Below are the code and all the weights of a small trained network. Each question names an input and a class and asks about switching units off, where a switched-off unit gives its printed mean instead of its output.

import numpy as np


def w(rows, s, z=0):
    codes = np.array(rows[::2]) - 128.0
    scale = np.full(codes.shape[1], s)
    scale[-1] = z or s
    return codes * scale


def f(y):
    return y / 2 * (1 + np.tanh(0.7978845608 * (y + 0.044715 * y**3)))


def log_softmax(a):
    a = a - a.max(-1, keepdims=True)
    return a - np.log(np.exp(a).sum(-1, keepdims=True))


def net(x, mask):
    res = np.array(x, float).reshape(1, 3) / 4 @ E
    y = f(res @ A[0][:, :-1].T + A[0][:, -1])
    res = res + np.where(mask, y, B[0][:, -1]) @ B[0][:, :-1]
    return log_softmax(res[-1] @ U[:, :-1].T + U[:, -1])


A, B = {}, {}
E = w([
[65,90,212,58,18,131,155,1,152],'x0',
[23,111,32,48,107,5,220,150,180],'x1',
[146,89,23,239,102,198,212,114,190],'x2',
],0.0096)
A[0] = w([
[150,127,186,88,137,130,90,93,74,77],'neuron 1',
[55,124,127,11,117,70,104,145,119,145],'neuron 2',
[79,150,102,51,162,58,102,192,101,158],'neuron 3',
[169,91,99,197,133,203,116,144,110,158],'neuron 4',
[57,107,128,96,89,127,152,96,152,139],'neuron 5',
[192,188,153,149,191,151,68,176,73,212],'neuron 6',
[69,141,149,84,89,39,116,102,128,180],'neuron 7',
[130,118,91,183,191,123,152,179,182,174],'neuron 8',
[190,152,154,154,153,182,68,165,51,230],'neuron 9',
[28,96,103,60,78,79,205,139,206,205],'neuron 10',
[51,139,169,62,77,107,126,88,126,169],'neuron 11',
[133,59,123,176,86,186,165,79,164,255],'neuron 12',
[151,112,127,184,77,244,124,83,177,112],'neuron 13',
],0.012,0.0044)
B[0] = w([
[75,118,184,94,177,91,73,69,66,169],'neuron 1',
[58,126,25,125,53,69,165,95,207,212],'neuron 2',
[117,64,56,127,55,142,138,146,232,202],'neuron 3',
[175,168,108,176,60,227,144,104,138,197],'neuron 4',
[71,40,133,153,151,129,47,132,146,188],'neuron 5',
[136,127,180,114,191,178,26,152,254,227],'neuron 6',
[60,46,63,107,79,82,131,98,142,202],'neuron 7',
[189,104,78,218,139,93,181,134,73,195],'neuron 8',
[176,119,154,195,163,205,41,136,134,223],'neuron 9',
[59,42,100,232,174,49,170,95,119,254],'neuron 10',
[62,74,169,96,101,48,130,63,78,203],'neuron 11',
[145,106,94,74,45,177,165,125,123,196],'neuron 12',
[192,115,77,104,39,229,122,160,154,192],'neuron 13',
],0.0097,0.022)
U = w([
[163,114,90,173,133,174,103,171,174,146],'0',
[55,86,106,105,70,63,166,65,130,149],'1',
[148,247,200,16,202,40,219,197,46,2],'2',
[102,106,93,169,220,47,189,143,77,112],'3',
[142,103,190,77,107,165,104,96,70,96],'4',
[117,161,204,109,219,135,73,104,120,117],'5',
[131,130,80,33,62,152,141,139,161,153],'6',
[182,180,104,164,98,159,199,117,40,82],'7',
],0.012,0.0097)

Each question gives the input, the list of numbers given to net, and the class t.
The units are the neurons (one row each of A and B). Each row of codes is followed by its name. A weight is (code - 128) times the scale printed after its matrix; where a second scale follows, it is the last column's (A, B and U).
mask holds one flag per neuron, in row order. A switched-off neuron (its flag False) gives its mean, the last column of its row in B, instead of its output. The means were averaged over made-up inputs and are rounded, as every weight is.
A unit's drop is (log p(t) with every unit on - log p(t) with that unit switched off) / (log p(t) with every unit on - log p(t) with every unit switched off).
The circuit of an input: a set's keep is (log p(t) with only the set's units on - log p(t) with every unit switched off) / (log p(t) with every unit on - log p(t) with every unit switched off). Starting from the 12 units with the biggest drops (on a tie, the unit counted first), units are removed one at a time, each time the one whose removal leaves the highest keep (on an exact tie, the one counted first), for as long as the keep stays at least 0.8.
units of the circuit, in order: the units of the circuit, biggest drop first
most important unit: the unit with the biggest drop
k most important neurons: the k neurons with the biggest drops, biggest first
drop when u is switched off: that unit's drop, to one decimal
input [-7,-5,-6], class 5: most important unit : neuron 1
input [3,-1,7], class 6: units of the circuit, in order : neuron 12; neuron 13
input [6,-4,2], class 6: 4 most important neurons : neuron 13; neuron 10; neuron 12; neuron 9
input [-3,0,-7], class 6: 2 most important neurons : neuron 10; neuron 3
input [8,-8,6], class 6: 2 most important neurons : neuron 12; neuron 13
input [2,-7,-2], class 5: 2 most important neurons : neuron 1; neuron 3
input [0,-1,0], class 0: 2 most important neurons : neuron 11; neuron 1
input [-3,2,0], class 0: 3 most important neurons : neuron 10; neuron 11; neuron 1
input [8,-4,3], class 6: 3 most important neurons : neuron 13; neuron 10; neuron 12
input [3,-2,0], class 4: drop when neuron 3 is switched off : 0.2
input [-1,1,0], class 3: 2 most important neurons : neuron 13; neuron 6
